The points form a tree under root. A name lists the branches taken from the top; the branches are ! § & $. The symbol % goes to the parent.

In the rows, 65 stands for zero.

Start at a row and follow the symbols one at a time.
Each answer is a row, close to the row of the point it stands for.
---
(57, 113, 74, 59, 78, 60, 70, 52, 81, 50, 71, 66, 77, 45, 76, 81, 49, 71, 102, 86)
§ (62, 107, 74, 66, 61, 48, 66, 36, 67, 67, 66, 69, 66, 29, 75, 68, 52, 72, 95, 91)
% (52, 109, 71, 63, 77, 60, 74, 52, 78, 51, 62, 66, 70, 42, 83, 82, 51, 74, 104, 89)
% (58, 109, 81, 61, 78, 90, 63, 68, 63, 44, 72, 65, 91, 59, 80, 95, 67, 81, 88, 70)
& (60, 82, 61, 69, 78, 99, 39, 78, 60, 58, 69, 69, 108, 49, 72, 72, 76, 100, 65, 65)
% (64, 109, 79, 61, 79, 98, 67, 66, 68, 54, 65, 66, 85, 61, 73, 93, 57, 86, 98, 73)
% (66, 92, 103, 72, 78, 97, 82, 54, 63, 47, 52, 54, 92, 43, 72, 68, 77, 74, 82, 79)
& (61, 106, 78, 62, 81, 102, 71, 66, 70, 43, 67, 60, 87, 53, 72, 88, 62, 81, 95, 72)
§ (56, 110, 78, 62, 70, 55, 75, 49, 77, 48, 69, 59, 81, 37, 77, 79, 56, 73, 98, 89)
$ (65, 117, 68, 59, 61, 54, 67, 55, 71, 55, 74, 69, 80, 57, 93, 86, 43, 83, 88, 86)
% (55, 106, 75, 62, 71, 59, 68, 52, 70, 47, 63, 59, 72, 40, 83, 85, 55, 73, 97, 85)
% (61, 105, 78, 65, 85, 101, 64, 62, 66, 42, 69, 71, 87, 59, 73, 89, 70, 77, 96, 70)
! (42, 89, 58, 53, 91, 95, 62, 63, 67, 54, 70, 74, 68, 59, 61, 80, 40, 73, 115, 73)
$ (44, 91, 49, 53, 87, 93, 58, 79, 79, 47, 75, 74, 63, 69, 62, 84, 28, 73, 89, 68)
% (43, 91, 60, 59, 90, 101, 67, 65, 72, 56, 73, 70, 69, 57, 59, 83, 35, 72, 99, 66)
$ (43, 92, 52, 53, 87, 86, 60, 68, 81, 54, 70, 87, 63, 67, 62, 80, 33, 70, 96, 65)
% (48, 97, 59, 56, 89, 91, 62, 68, 74, 49, 73, 77, 67, 54, 55, 77, 45, 75, 107, 70)
$ (46, 97, 51, 50, 97, 99, 61, 75, 76, 55, 75, 81, 70, 71, 65, 84, 36, 76, 95, 63)
% (42, 93, 63, 58, 91, 96, 63, 68, 73, 56, 78, 74, 62, 58, 52, 88, 43, 73, 107, 67)
$ (45, 93, 50, 56, 91, 89, 59, 75, 74, 58, 78, 80, 56, 72, 62, 82, 33, 79, 97, 70)
% (38, 92, 63, 60, 87, 99, 68, 71, 71, 49, 72, 78, 68, 59, 61, 83, 46, 70, 99, 64)
! (57, 71, 44, 77, 114, 93, 55, 74, 77, 66, 77, 74, 68, 70, 25, 73, 53, 65, 82, 56)
% (40, 93, 56, 58, 85, 97, 68, 68, 77, 55, 70, 74, 65, 59, 50, 82, 43, 67, 103, 68)
§ (39, 109, 61, 55, 83, 101, 61, 55, 67, 55, 76, 73, 57, 55, 65, 80, 46, 66, 90, 72)
% (39, 92, 61, 60, 93, 96, 63, 66, 73, 52, 78, 81, 68, 64, 58, 86, 45, 66, 108, 67)
& (56, 87, 63, 86, 86, 98, 59, 47, 59, 46, 93, 80, 65, 59, 56, 84, 49, 76, 91, 68)
% (42, 97, 61, 58, 89, 98, 66, 61, 76, 45, 67, 72, 69, 60, 51, 80, 44, 74, 96, 67)
! (45, 68, 39, 75, 106, 99, 52, 72, 83, 65, 83, 74, 71, 71, 27, 70, 52, 68, 72, 68)
% (40, 94, 62, 63, 89, 99, 62, 66, 78, 58, 72, 76, 61, 55, 50, 83, 41, 69, 102, 61)
$ (39, 94, 54, 51, 87, 92, 64, 68, 75, 61, 77, 76, 61, 68, 66, 79, 32, 84, 92, 71)
% (41, 94, 58, 55, 94, 97, 62, 66, 74, 54, 69, 72, 68, 50, 57, 84, 41, 67, 103, 53)
---
(65, 60, 62, 63, 56, 28, 60, 46, 75, 78, 76, 84, 45, 66, 18, 48, 79, 96, 92, 61)
% (73, 78, 70, 36, 62, 60, 71, 57, 69, 59, 73, 73, 45, 75, 22, 75, 71, 88, 99, 57)
$ (54, 58, 64, 63, 58, 28, 70, 50, 73, 87, 77, 81, 44, 61, 29, 50, 75, 95, 86, 65)
% (68, 77, 67, 36, 67, 63, 69, 62, 66, 76, 66, 71, 47, 71, 18, 68, 80, 86, 104, 51)
% (72, 109, 78, 42, 52, 64, 84, 54, 60, 45, 59, 62, 62, 62, 71, 76, 60, 75, 110, 60)
§ (66, 105, 66, 53, 52, 46, 72, 41, 80, 51, 64, 61, 51, 54, 74, 73, 56, 65, 107, 74)
§ (86, 124, 63, 51, 42, 63, 73, 57, 59, 51, 65, 50, 53, 66, 90, 72, 57, 72, 79, 84)
% (71, 100, 61, 45, 58, 45, 80, 43, 68, 49, 57, 65, 50, 48, 73, 78, 54, 65, 108, 79)
$ (54, 101, 56, 47, 54, 39, 75, 43, 72, 55, 61, 72, 51, 62, 71, 73, 47, 80, 104, 78)
% (64, 105, 65, 45, 54, 53, 72, 47, 74, 51, 60, 61, 48, 48, 73, 70, 51, 64, 106, 72)
& (71, 100, 58, 58, 45, 49, 71, 39, 75, 48, 72, 65, 39, 56, 70, 81, 52, 59, 104, 74)
% (58, 103, 62, 38, 61, 55, 77, 44, 70, 52, 56, 59, 52, 47, 75, 75, 58, 67, 112, 74)
$ (59, 111, 60, 49, 60, 36, 76, 47, 76, 51, 68, 67, 42, 63, 65, 75, 52, 76, 102, 74)
% (66, 106, 70, 49, 58, 48, 82, 42, 77, 52, 65, 67, 53, 58, 75, 74, 54, 70, 107, 75)
§ (84, 115, 64, 50, 40, 66, 68, 51, 63, 50, 62, 56, 59, 60, 90, 79, 54, 69, 82, 76)
% (69, 105, 66, 44, 57, 43, 77, 39, 74, 52, 69, 57, 49, 53, 73, 72, 55, 67, 110, 74)
& (64, 102, 63, 55, 48, 47, 75, 38, 73, 43, 64, 75, 39, 56, 70, 83, 50, 65, 104, 72)
% (63, 110, 66, 52, 59, 42, 73, 41, 70, 53, 64, 61, 48, 50, 70, 77, 65, 69, 116, 75)
§ (83, 120, 59, 39, 39, 62, 77, 42, 62, 55, 64, 50, 53, 63, 92, 81, 64, 74, 82, 76)
% (71, 105, 66, 44, 64, 49, 76, 43, 76, 49, 64, 66, 46, 51, 74, 67, 42, 59, 106, 67)
§ (87, 115, 69, 43, 51, 62, 77, 53, 57, 45, 69, 52, 53, 68, 88, 81, 57, 63, 82, 80)
% (66, 107, 64, 48, 53, 48, 78, 46, 76, 48, 61, 66, 52, 55, 73, 69, 50, 70, 102, 75)
! (68, 112, 65, 44, 54, 47, 78, 52, 73, 45, 64, 59, 50, 55, 79, 70, 50, 57, 105, 85)
% (64, 106, 71, 52, 57, 44, 82, 45, 72, 46, 61, 62, 50, 49, 78, 72, 51, 68, 111, 75)
& (71, 99, 66, 58, 57, 43, 69, 33, 72, 48, 68, 70, 46, 57, 73, 78, 45, 65, 95, 77)
% (68, 107, 73, 50, 55, 47, 83, 45, 76, 45, 67, 63, 45, 56, 72, 75, 56, 75, 105, 71)
! (83, 113, 65, 49, 52, 41, 76, 49, 72, 52, 63, 63, 47, 52, 77, 72, 44, 56, 109, 75)
% (65, 103, 63, 55, 49, 48, 81, 47, 71, 46, 61, 60, 52, 57, 75, 77, 48, 68, 113, 75)
$ (60, 102, 61, 44, 58, 39, 81, 55, 74, 53, 61, 71, 50, 57, 77, 76, 43, 75, 96, 73)
% (66, 106, 69, 41, 59, 47, 82, 42, 70, 49, 64, 63, 48, 55, 72, 74, 55, 68, 106, 77)
§ (89, 116, 65, 46, 38, 58, 71, 50, 59, 43, 64, 48, 49, 66, 86, 83, 55, 73, 83, 84)
---
(89, 105, 66, 56, 73, 87, 69, 92, 85, 58, 64, 53, 67, 60, 71, 86, 32, 53, 60, 68)
% (94, 97, 91, 54, 67, 95, 79, 84, 69, 55, 63, 56, 68, 66, 89, 90, 42, 66, 54, 75)
& (99, 69, 95, 90, 55, 83, 78, 66, 62, 65, 80, 59, 61, 46, 67, 80, 50, 65, 30, 74)
% (95, 100, 87, 57, 65, 99, 79, 78, 71, 53, 63, 47, 67, 66, 77, 90, 42, 67, 54, 74)
§ (70, 76, 55, 40, 84, 110, 59, 92, 83, 68, 54, 58, 54, 45, 62, 85, 37, 56, 60, 73)
% (94, 91, 95, 58, 65, 106, 77, 77, 75, 51, 65, 55, 72, 56, 86, 89, 49, 66, 46, 71)
§ (67, 80, 60, 39, 86, 111, 56, 83, 79, 56, 58, 62, 48, 58, 62, 97, 39, 61, 59, 68)
% (96, 95, 92, 60, 68, 92, 83, 83, 73, 59, 60, 56, 67, 57, 85, 88, 43, 67, 52, 73)
$ (95, 108, 85, 63, 53, 76, 83, 82, 65, 66, 76, 60, 70, 62, 93, 87, 37, 79, 51, 78)
% (90, 88, 90, 59, 64, 103, 72, 84, 74, 56, 65, 49, 70, 56, 83, 91, 44, 72, 53, 69)
$ (98, 105, 90, 65, 48, 72, 85, 79, 67, 59, 67, 49, 76, 64, 98, 78, 34, 78, 54, 81)
% (93, 95, 88, 57, 66, 95, 79, 85, 75, 59, 70, 56, 70, 57, 86, 91, 46, 69, 50, 72)
& (99, 70, 105, 89, 54, 80, 76, 67, 66, 65, 80, 54, 61, 44, 66, 84, 51, 68, 19, 79)
% (91, 90, 87, 53, 69, 99, 77, 82, 75, 55, 65, 48, 69, 63, 88, 94, 44, 67, 62, 72)
§ (64, 82, 53, 38, 79, 105, 63, 96, 76, 56, 59, 69, 60, 58, 58, 93, 38, 62, 60, 70)
% (94, 96, 90, 61, 68, 98, 83, 77, 74, 53, 64, 51, 73, 65, 79, 90, 40, 63, 55, 67)
§ (66, 82, 54, 39, 79, 117, 65, 88, 79, 57, 56, 61, 52, 58, 62, 96, 32, 57, 63, 68)
% (94, 101, 87, 58, 68, 101, 81, 85, 75, 61, 66, 55, 67, 59, 91, 83, 43, 62, 53, 67)
! (97, 97, 63, 54, 74, 88, 77, 83, 86, 54, 68, 58, 69, 59, 74, 89, 26, 50, 62, 70)
% (90, 97, 87, 61, 71, 96, 82, 85, 76, 59, 61, 46, 67, 60, 88, 88, 39, 68, 48, 68)
& (97, 65, 88, 96, 54, 82, 83, 75, 69, 67, 72, 70, 59, 41, 69, 85, 46, 67, 23, 76)
% (96, 95, 85, 54, 66, 104, 82, 82, 69, 59, 69, 63, 63, 55, 84, 95, 43, 66, 54, 78)
§ (64, 82, 59, 39, 85, 110, 57, 90, 79, 59, 65, 62, 55, 57, 59, 92, 39, 58, 57, 74)
% (98, 96, 88, 62, 65, 100, 82, 83, 71, 56, 63, 52, 71, 65, 89, 95, 44, 68, 50, 71)
& (97, 72, 94, 95, 51, 77, 72, 70, 65, 67, 70, 49, 63, 42, 64, 84, 55, 59, 28, 75)
% (93, 101, 87, 53, 66, 102, 80, 86, 74, 58, 72, 61, 71, 59, 86, 90, 43, 66, 53, 74)
& (99, 66, 96, 96, 54, 80, 84, 65, 69, 60, 73, 58, 67, 48, 71, 85, 49, 70, 27, 72)
% (91, 95, 83, 57, 59, 104, 82, 86, 73, 59, 63, 56, 69, 61, 86, 97, 46, 67, 54, 71)
% (81, 85, 97, 74, 66, 91, 91, 62, 72, 51, 59, 50, 82, 29, 81, 75, 53, 74, 64, 73)
! (80, 103, 84, 79, 54, 85, 94, 65, 61, 58, 65, 52, 60, 50, 90, 65, 38, 67, 70, 72)
§ (58, 101, 62, 69, 62, 89, 78, 56, 67, 65, 63, 58, 46, 31, 69, 65, 32, 59, 75, 79)
---
(69, 65, 96, 86, 26, 54, 77, 70, 49, 71, 68, 51, 87, 72, 92, 58, 98, 69, 52, 75)
$ (88, 59, 88, 74, 30, 60, 71, 89, 50, 77, 73, 56, 86, 85, 92, 66, 95, 55, 46, 76)
! (91, 67, 88, 75, 31, 31, 77, 79, 54, 79, 68, 57, 81, 75, 88, 64, 82, 56, 51, 68)
% (81, 61, 94, 82, 28, 57, 73, 88, 54, 77, 67, 55, 92, 93, 87, 62, 99, 56, 41, 71)
! (93, 74, 84, 87, 30, 40, 74, 74, 56, 73, 71, 50, 77, 74, 94, 62, 93, 58, 53, 80)
% (81, 60, 94, 83, 31, 53, 73, 82, 53, 72, 69, 55, 79, 88, 87, 71, 102, 61, 43, 73)
§ (64, 41, 76, 83, 41, 54, 66, 85, 57, 94, 73, 62, 71, 79, 64, 62, 106, 58, 32, 80)
% (84, 64, 92, 82, 32, 61, 75, 82, 50, 77, 71, 57, 79, 88, 84, 75, 99, 57, 46, 79)
% (81, 60, 98, 88, 31, 54, 69, 72, 53, 62, 67, 46, 89, 71, 88, 67, 100, 60, 58, 71)
§ (79, 67, 75, 91, 34, 45, 72, 64, 56, 70, 71, 51, 86, 75, 97, 69, 93, 62, 42, 82)
! (78, 70, 83, 92, 34, 26, 74, 64, 54, 67, 72, 49, 84, 71, 86, 52, 88, 57, 56, 78)
% (84, 64, 82, 95, 37, 52, 68, 69, 57, 65, 68, 47, 86, 80, 94, 65, 98, 64, 43, 80)
! (80, 69, 82, 94, 30, 22, 69, 66, 62, 79, 71, 49, 71, 68, 88, 58, 87, 52, 52, 84)
% (80, 63, 80, 93, 31, 49, 76, 65, 56, 71, 67, 45, 84, 81, 88, 59, 97, 63, 35, 73)
! (81, 74, 76, 89, 33, 26, 69, 62, 59, 75, 71, 50, 78, 71, 86, 58, 86, 56, 56, 82)
% (81, 60, 77, 100, 29, 47, 72, 63, 47, 65, 67, 53, 88, 84, 90, 65, 94, 60, 42, 82)
% (83, 66, 99, 86, 30, 56, 84, 73, 53, 70, 65, 53, 85, 79, 96, 62, 95, 61, 52, 78)
& (78, 72, 86, 86, 22, 61, 75, 81, 56, 68, 68, 56, 85, 74, 106, 66, 86, 57, 59, 67)
$ (81, 80, 86, 67, 24, 41, 69, 75, 52, 62, 62, 64, 79, 68, 100, 62, 77, 63, 55, 78)
% (76, 75, 87, 79, 27, 64, 70, 79, 50, 67, 62, 57, 83, 70, 104, 66, 82, 54, 54, 69)
$ (76, 83, 84, 74, 23, 44, 75, 71, 53, 73, 62, 57, 80, 72, 107, 62, 76, 68, 60, 77)
% (78, 74, 82, 75, 21, 57, 70, 77, 46, 66, 63, 56, 83, 71, 106, 67, 85, 66, 61, 73)
& (70, 72, 88, 80, 17, 40, 65, 66, 54, 67, 71, 63, 78, 57, 108, 61, 78, 52, 58, 72)
% (84, 80, 90, 84, 26, 55, 76, 76, 45, 64, 59, 52, 86, 73, 110, 66, 85, 57, 55, 71)
§ (76, 71, 70, 61, 35, 92, 57, 92, 52, 72, 58, 60, 83, 78, 112, 79, 72, 52, 47, 74)
% (81, 79, 82, 80, 25, 63, 70, 78, 55, 71, 61, 57, 87, 75, 104, 62, 80, 54, 57, 70)
% (76, 59, 90, 89, 24, 49, 87, 65, 48, 68, 64, 59, 83, 73, 93, 62, 98, 53, 50, 70)
$ (84, 61, 90, 69, 23, 63, 73, 87, 51, 79, 74, 57, 82, 83, 86, 76, 93, 57, 39, 74)
§ (68, 45, 82, 78, 33, 58, 63, 83, 51, 87, 68, 60, 75, 81, 62, 67, 109, 52, 29, 74)
% (81, 60, 91, 82, 34, 69, 77, 90, 54, 77, 68, 55, 76, 91, 90, 75, 95, 56, 42, 75)
% (79, 65, 98, 87, 28, 56, 77, 69, 57, 68, 65, 59, 88, 65, 89, 60, 101, 60, 59, 76)
---
(78, 70, 66, 59, 31, 82, 55, 95, 63, 63, 57, 58, 74, 88, 105, 82, 73, 56, 46, 64)
% (87, 80, 88, 76, 23, 62, 69, 78, 44, 70, 63, 61, 83, 65, 102, 63, 86, 59, 54, 73)
& (77, 73, 91, 83, 18, 47, 73, 73, 56, 67, 68, 65, 65, 61, 105, 62, 76, 55, 61, 71)
% (84, 77, 81, 80, 23, 55, 74, 77, 50, 67, 64, 58, 87, 71, 105, 69, 82, 53, 51, 67)
& (79, 75, 88, 87, 15, 39, 71, 64, 58, 65, 70, 65, 76, 58, 100, 65, 77, 51, 57, 75)
% (85, 76, 90, 76, 26, 56, 67, 79, 54, 61, 66, 60, 90, 74, 105, 68, 84, 62, 54, 71)
% (78, 62, 95, 87, 30, 59, 86, 69, 48, 71, 67, 51, 83, 80, 83, 54, 96, 64, 58, 71)
% (56, 39, 94, 84, 35, 66, 87, 75, 49, 59, 71, 65, 107, 68, 69, 71, 98, 58, 80, 64)
$ (49, 15, 59, 84, 71, 78, 66, 73, 58, 67, 70, 72, 88, 73, 39, 58, 88, 61, 47, 56)
& (65, 10, 54, 82, 62, 81, 64, 91, 56, 70, 73, 72, 91, 75, 54, 60, 87, 64, 38, 54)
§ (58, 22, 39, 76, 61, 93, 52, 83, 56, 72, 68, 65, 81, 71, 55, 67, 76, 68, 30, 52)
% (62, 12, 56, 82, 56, 80, 61, 79, 64, 70, 70, 72, 90, 69, 50, 62, 85, 62, 31, 54)
! (45, 18, 54, 77, 71, 63, 60, 79, 69, 79, 59, 77, 81, 57, 33, 53, 64, 56, 60, 52)
% (68, 17, 56, 80, 63, 79, 58, 86, 61, 73, 72, 72, 87, 73, 46, 57, 79, 68, 37, 51)
! (52, 13, 47, 79, 73, 61, 49, 84, 73, 83, 69, 84, 75, 60, 30, 52, 72, 53, 49, 56)
% (62, 14, 57, 83, 60, 77, 66, 88, 59, 80, 74, 66, 83, 71, 44, 59, 81, 62, 35, 53)
$ (79, 37, 55, 78, 55, 85, 65, 91, 50, 72, 77, 71, 91, 86, 74, 66, 77, 75, 22, 61)
% (59, 6, 52, 82, 57, 83, 61, 83, 63, 80, 74, 78, 85, 67, 53, 56, 86, 69, 37, 54)
& (64, 11, 41, 79, 73, 92, 50, 85, 68, 67, 71, 73, 78, 80, 39, 74, 71, 58, 32, 47)
% (66, 5, 54, 83, 59, 80, 60, 80, 59, 71, 74, 69, 89, 76, 47, 57, 83, 61, 37, 62)
& (64, 24, 42, 77, 65, 96, 49, 88, 68, 66, 71, 77, 85, 80, 51, 70, 69, 59, 39, 54)
% (58, 15, 56, 82, 56, 75, 63, 84, 62, 73, 70, 68, 91, 63, 51, 63, 91, 65, 38, 58)
& (57, 15, 45, 75, 66, 93, 48, 82, 58, 74, 76, 71, 79, 79, 52, 71, 68, 66, 32, 53)
% (64, 17, 57, 83, 50, 81, 64, 82, 54, 76, 72, 70, 87, 68, 46, 61, 82, 72, 36, 52)
! (47, 23, 42, 77, 78, 60, 49, 81, 75, 76, 64, 78, 80, 53, 26, 55, 73, 55, 53, 56)
% (61, 8, 59, 83, 66, 86, 60, 89, 62, 69, 66, 68, 88, 71, 50, 56, 82, 65, 34, 46)
% (52, 12, 63, 84, 70, 86, 70, 78, 64, 68, 73, 60, 85, 71, 47, 65, 86, 71, 50, 58)
% (48, 36, 97, 86, 42, 60, 89, 71, 53, 60, 66, 65, 99, 76, 69, 59, 96, 56, 80, 72)
% (63, 69, 103, 65, 69, 80, 95, 57, 59, 45, 50, 59, 88, 54, 64, 68, 93, 73, 104, 50)
§ (51, 46, 88, 60, 106, 95, 77, 61, 68, 62, 56, 51, 83, 55, 68, 64, 94, 87, 86, 42)
§ (70, 50, 91, 51, 106, 86, 72, 47, 53, 52, 50, 61, 94, 82, 83, 53, 97, 65, 63, 49)
---
(96, 90, 84, 52, 51, 18, 77, 55, 62, 76, 66, 60, 52, 65, 48, 45, 71, 63, 75, 71)
% (92, 86, 88, 33, 52, 45, 73, 59, 53, 59, 52, 69, 37, 92, 41, 55, 70, 55, 77, 73)
& (93, 88, 69, 26, 62, 70, 67, 70, 64, 37, 57, 72, 35, 100, 63, 81, 43, 51, 69, 67)
% (99, 90, 89, 34, 50, 43, 74, 59, 53, 57, 56, 65, 49, 90, 48, 58, 72, 61, 80, 69)
% (85, 68, 91, 65, 48, 40, 91, 32, 45, 60, 50, 53, 61, 77, 39, 36, 90, 80, 88, 69)
& (83, 69, 82, 76, 41, 28, 68, 45, 41, 75, 50, 68, 73, 73, 57, 29, 87, 81, 59, 69)
§ (71, 57, 69, 63, 38, 29, 56, 36, 35, 71, 52, 64, 58, 45, 52, 32, 79, 68, 64, 76)
% (85, 58, 79, 72, 42, 38, 69, 41, 32, 71, 60, 66, 78, 62, 61, 35, 92, 72, 60, 67)
& (85, 38, 59, 74, 46, 44, 41, 51, 46, 56, 50, 75, 59, 80, 41, 30, 77, 71, 42, 68)
% (84, 68, 82, 81, 36, 32, 74, 44, 37, 69, 54, 65, 77, 51, 65, 29, 91, 82, 58, 68)
! (112, 78, 63, 61, 44, 31, 55, 61, 51, 61, 49, 60, 69, 78, 58, 29, 70, 63, 49, 68)
% (91, 58, 89, 74, 37, 30, 73, 51, 38, 72, 55, 60, 70, 67, 62, 26, 90, 80, 52, 67)
